Here is a tiny trained network, its code and every weight. The questions are about switching its units off for an input and a class, where a switched-off unit gives its printed mean instead of its output.

import numpy as np


def w(rows, s, z=0):
    codes = np.array(rows[::2]) - 128.0
    scale = np.full(codes.shape[1], s)
    scale[-1] = z or s
    return codes * scale


def norm(h):
    return h / np.sqrt((h * h).mean(-1, keepdims=True) + 1e-5)


def f(y):
    return y / 2 * (1 + np.tanh(0.7978845608 * (y + 0.044715 * y**3)))


def log_softmax(a):
    a = a - a.max(-1, keepdims=True)
    return a - np.log(np.exp(a).sum(-1, keepdims=True))


def net(x, mask):
    res = np.array(x, float).reshape(1, 7) / 4 @ E
    u = 0
    for l in range(4):
        y = f(norm(res) @ A[l][:, :-1].T + A[l][:, -1])
        res = res + np.where(mask[u : u + 8], y, B[l][:, -1]) @ B[l][:, :-1]
        u += 8
    return log_softmax(norm(res)[-1] @ U[:, :-1].T + U[:, -1])


A, B = {}, {}
E = w([
[156,123,73,161,81,81,245,169,167,99],'x0',
[103,153,111,212,72,99,176,139,72,164],'x1',
[10,189,38,105,199,127,104,158,130,108],'x2',
[125,131,187,99,51,163,93,252,182,217],'x3',
[18,68,142,105,135,122,75,112,189,37],'x4',
[115,236,237,63,109,160,114,136,161,80],'x5',
[158,239,64,85,65,147,86,107,136,44],'x6',
],0.0047)
A[0] = w([
[135,81,98,150,155,146,126,175,135,54,96],'0.n1',
[133,127,136,146,160,75,149,187,67,145,82],'0.n2',
[83,175,148,116,129,114,56,139,125,95,14],'0.n3',
[173,134,158,180,157,155,92,105,71,41,60],'0.n4',
[181,174,152,171,8,105,167,162,177,124,2],'0.n5',
[98,144,136,81,113,107,76,201,214,132,7],'0.n6',
[123,97,255,106,143,172,77,125,202,171,72],'0.n7',
[139,109,109,111,86,141,111,121,134,166,57],'0.n8',
],0.0059,0.0029)
B[0] = w([
[119,142,181,178,104,75,114,67,184,88,145],'0.n1',
[86,146,146,88,167,173,155,132,142,162,144],'0.n2',
[182,150,47,110,77,188,90,142,167,186,150],'0.n3',
[141,154,125,97,122,83,138,83,92,200,147],'0.n4',
[203,177,144,133,51,88,208,208,120,99,190],'0.n5',
[161,124,140,87,136,186,138,45,1,102,169],'0.n6',
[89,46,240,66,134,27,66,212,105,148,254],'0.n7',
[148,121,116,146,147,113,97,157,111,111,119],'0.n8',
],0.0052,0.0036)
A[1] = w([
[252,174,217,39,163,67,132,179,93,137,144],'1.n1',
[186,176,106,119,150,170,202,87,158,72,78],'1.n2',
[49,82,115,115,172,43,109,82,183,62,71],'1.n3',
[160,185,154,93,63,175,214,169,160,100,57],'1.n4',
[89,243,100,69,133,189,36,156,206,91,43],'1.n5',
[255,96,79,182,101,181,116,70,159,182,97],'1.n6',
[75,136,115,190,170,149,203,167,133,221,3],'1.n7',
[109,142,107,75,107,121,124,22,26,133,91],'1.n8',
],0.0054,0.004)
B[1] = w([
[79,57,82,132,113,121,178,91,191,63,254],'1.n1',
[144,105,239,147,127,144,78,98,111,178,144],'1.n2',
[133,11,97,164,87,122,142,137,183,69,188],'1.n3',
[131,107,153,148,17,156,150,111,149,150,164],'1.n4',
[42,203,80,2,74,224,95,148,35,51,189],'1.n5',
[240,227,79,76,212,198,84,221,170,116,163],'1.n6',
[71,171,87,172,202,233,172,188,7,168,141],'1.n7',
[155,194,195,209,210,132,108,98,145,60,157],'1.n8',
],0.0054,0.0044)
A[2] = w([
[83,102,81,173,149,147,141,148,73,175,81],'2.n1',
[78,117,91,122,192,149,215,166,46,192,4],'2.n2',
[155,57,75,106,145,105,139,143,153,91,122],'2.n3',
[42,174,121,67,108,145,78,129,119,82,74],'2.n4',
[161,91,142,172,175,76,182,153,101,178,106],'2.n5',
[194,97,163,95,134,107,63,188,117,146,119],'2.n6',
[124,68,198,98,177,105,160,166,161,130,49],'2.n7',
[93,69,254,95,111,106,63,114,135,198,67],'2.n8',
],0.0065,0.0038)
B[2] = w([
[64,109,141,150,158,126,163,124,130,185,164],'2.n1',
[103,187,172,180,183,195,130,193,214,146,173],'2.n2',
[114,120,69,127,106,137,127,121,182,154,185],'2.n3',
[47,106,116,63,80,190,118,98,94,137,219],'2.n4',
[65,221,134,98,104,160,104,145,155,101,206],'2.n5',
[134,108,106,34,150,166,92,163,136,158,187],'2.n6',
[132,157,159,81,83,136,72,76,183,115,191],'2.n7',
[127,85,250,77,202,157,3,224,153,178,252],'2.n8',
],0.0078,0.0041)
A[3] = w([
[76,138,106,74,96,154,131,98,5,119,22],'3.n1',
[156,180,164,139,1,92,194,167,135,159,80],'3.n2',
[98,95,116,117,92,160,157,153,176,184,111],'3.n3',
[103,173,122,215,174,116,152,175,75,219,15],'3.n4',
[160,160,150,190,199,107,103,40,71,114,4],'3.n5',
[61,166,100,128,65,184,73,123,37,100,18],'3.n6',
[86,65,54,217,112,107,115,105,137,142,33],'3.n7',
[98,54,127,146,129,104,140,126,143,53,117],'3.n8',
],0.0075,0.004)
B[3] = w([
[102,189,86,117,118,189,107,78,118,67,211],'3.n1',
[180,83,192,100,68,49,208,144,2,167,253],'3.n2',
[179,154,145,163,162,129,150,107,114,100,211],'3.n3',
[106,218,207,163,144,193,182,141,195,119,220],'3.n4',
[164,178,166,190,158,49,35,97,87,95,155],'3.n5',
[100,186,91,109,123,169,163,63,99,112,233],'3.n6',
[66,91,83,189,136,91,147,168,111,79,179],'3.n7',
[102,133,84,135,104,109,168,95,131,187,203],'3.n8',
],0.0096,0.0032)
U = w([
[83,44,244,34,177,175,15,229,136,212,183],'0',
[186,213,138,208,206,55,44,59,76,64,120],'1',
[128,78,146,62,105,113,114,65,244,110,4],'2',
[222,111,210,99,33,68,231,191,36,180,152],'3',
[238,152,9,68,173,198,124,223,171,185,82],'4',
[38,36,24,217,152,52,155,122,142,99,125],'5',
[34,216,75,33,82,231,110,62,53,61,177],'6',
[74,221,179,232,222,223,208,214,194,189,136],'7',
],0.012,0.0046)

Each question gives the input, the list of numbers given to net, and the class t.
The units are the neurons (one row each of A and B). Each row of codes is followed by its name. A weight is (code - 128) times the scale printed after its matrix; where a second scale follows, it is the last column's (A, B and U).
mask holds one flag per neuron, layer by layer. A switched-off neuron (its flag False) gives its mean, the last column of its row in B, instead of its output. The means were averaged over made-up inputs and are rounded, as every weight is.
A unit's drop is (log p(t) with every unit on - log p(t) with that unit switched off) / (log p(t) with every unit on - log p(t) with every unit switched off).
The circuit of an input: a set's keep is (log p(t) with only the set's units on - log p(t) with every unit switched off) / (log p(t) with every unit on - log p(t) with every unit switched off). Starting from the 12 units with the biggest drops (on a tie, the unit counted first), units are removed one at a time, each time the one whose removal leaves the highest keep (on an exact tie, the one counted first), for as long as the keep stays at least 0.8.
units of the circuit, in order: the units of the circuit, biggest drop first
unit that matters most: the unit with the biggest drop
k most important neurons: the k neurons with the biggest drops, biggest first
k most important neurons of layer l: the k neurons of layer l with the biggest drops, biggest first
drop when u is switched off: that unit's drop, to one decimal
input [-7,-7,2,6,1,-3,4], class 6: units of the circuit, in order : (1.n5)
input [-1,2,1,-7,-2,8,0], class 1: 3 most important neurons : (1.n8; 0.n4; 3.n5)
input [0,7,6,7,-7,6,4], class 3: 3 most important neurons : (3.n2; 0.n5; 1.n4)
input [-4,5,0,-5,4,5,-3], class 1: 2 most important neurons : (1.n8; 0.n4)
input [-6,3,-1,-6,-7,0,-4], class 7: 2 most important neurons : (3.n4; 2.n2)
input [7,-8,4,1,4,-7,8], class 5: 2 most important neurons : (1.n3; 0.n1)
input [2,-2,-5,1,5,-8,7], class 4: 3 most important neurons of layer 2 : (2.n1; 2.n6; 2.n4)
input [0,8,5,6,7,5,-3], class 6: 3 most important neurons : (2.n4; 1.n5; 0.n3)
input [6,2,-2,0,2,-7,3], class 3: 2 most important neurons of layer 1 : (1.n1; 1.n3)
input [-6,8,-2,-5,-5,8,-8], class 7: 4 most important neurons : (1.n7; 3.n4; 2.n2; 1.n2)
input [7,-8,6,-6,4,-4,8], class 5: 2 most important neurons : (1.n3; 0.n1)
input [-1,6,3,3,6,-8,-2], class 7: 2 most important neurons of layer 2 : (2.n2; 2.n1)
input [-2,-4,3,-3,-5,-8,2], class 1: 2 most important neurons : (1.n8; 3.n5)
input [0,-5,-6,-6,-4,7,-1], class 2: unit that matters most : 1.n1
input [3,6,-6,1,7,-7,6], class 3: 2 most important neurons : (0.n5; 3.n2)
input [-3,4,3,8,2,6,1], class 6: 2 most important neurons : (1.n5; 2.n4)
input [4,-7,-4,-1,0,-5,4], class 4: 2 most important neurons : (1.n6; 0.n7)
input [0,0,-2,-7,7,3,2], class 5: 2 most important neurons : (1.n3; 0.n6)
input [7,5,0,6,-6,-8,-3], class 7: drop when 2.n2 is switched off : 0.1
input [1,4,-2,6,-2,8,7], class 3: 2 most important neurons : (0.n5; 3.n2)
input [-6,-2,3,-7,-2,-3,-3], class 1: unit that matters most : 3.n5
input [-7,0,8,1,8,7,-4], class 6: drop when 1.n5 is switched off : 1.6
input [2,-4,-1,-5,-6,-7,5], class 1: drop when 1.n8 is switched off : 0.3
input [7,-4,7,-4,-1,5,-5], class 5: drop when 1.n3 is switched off : 0.5
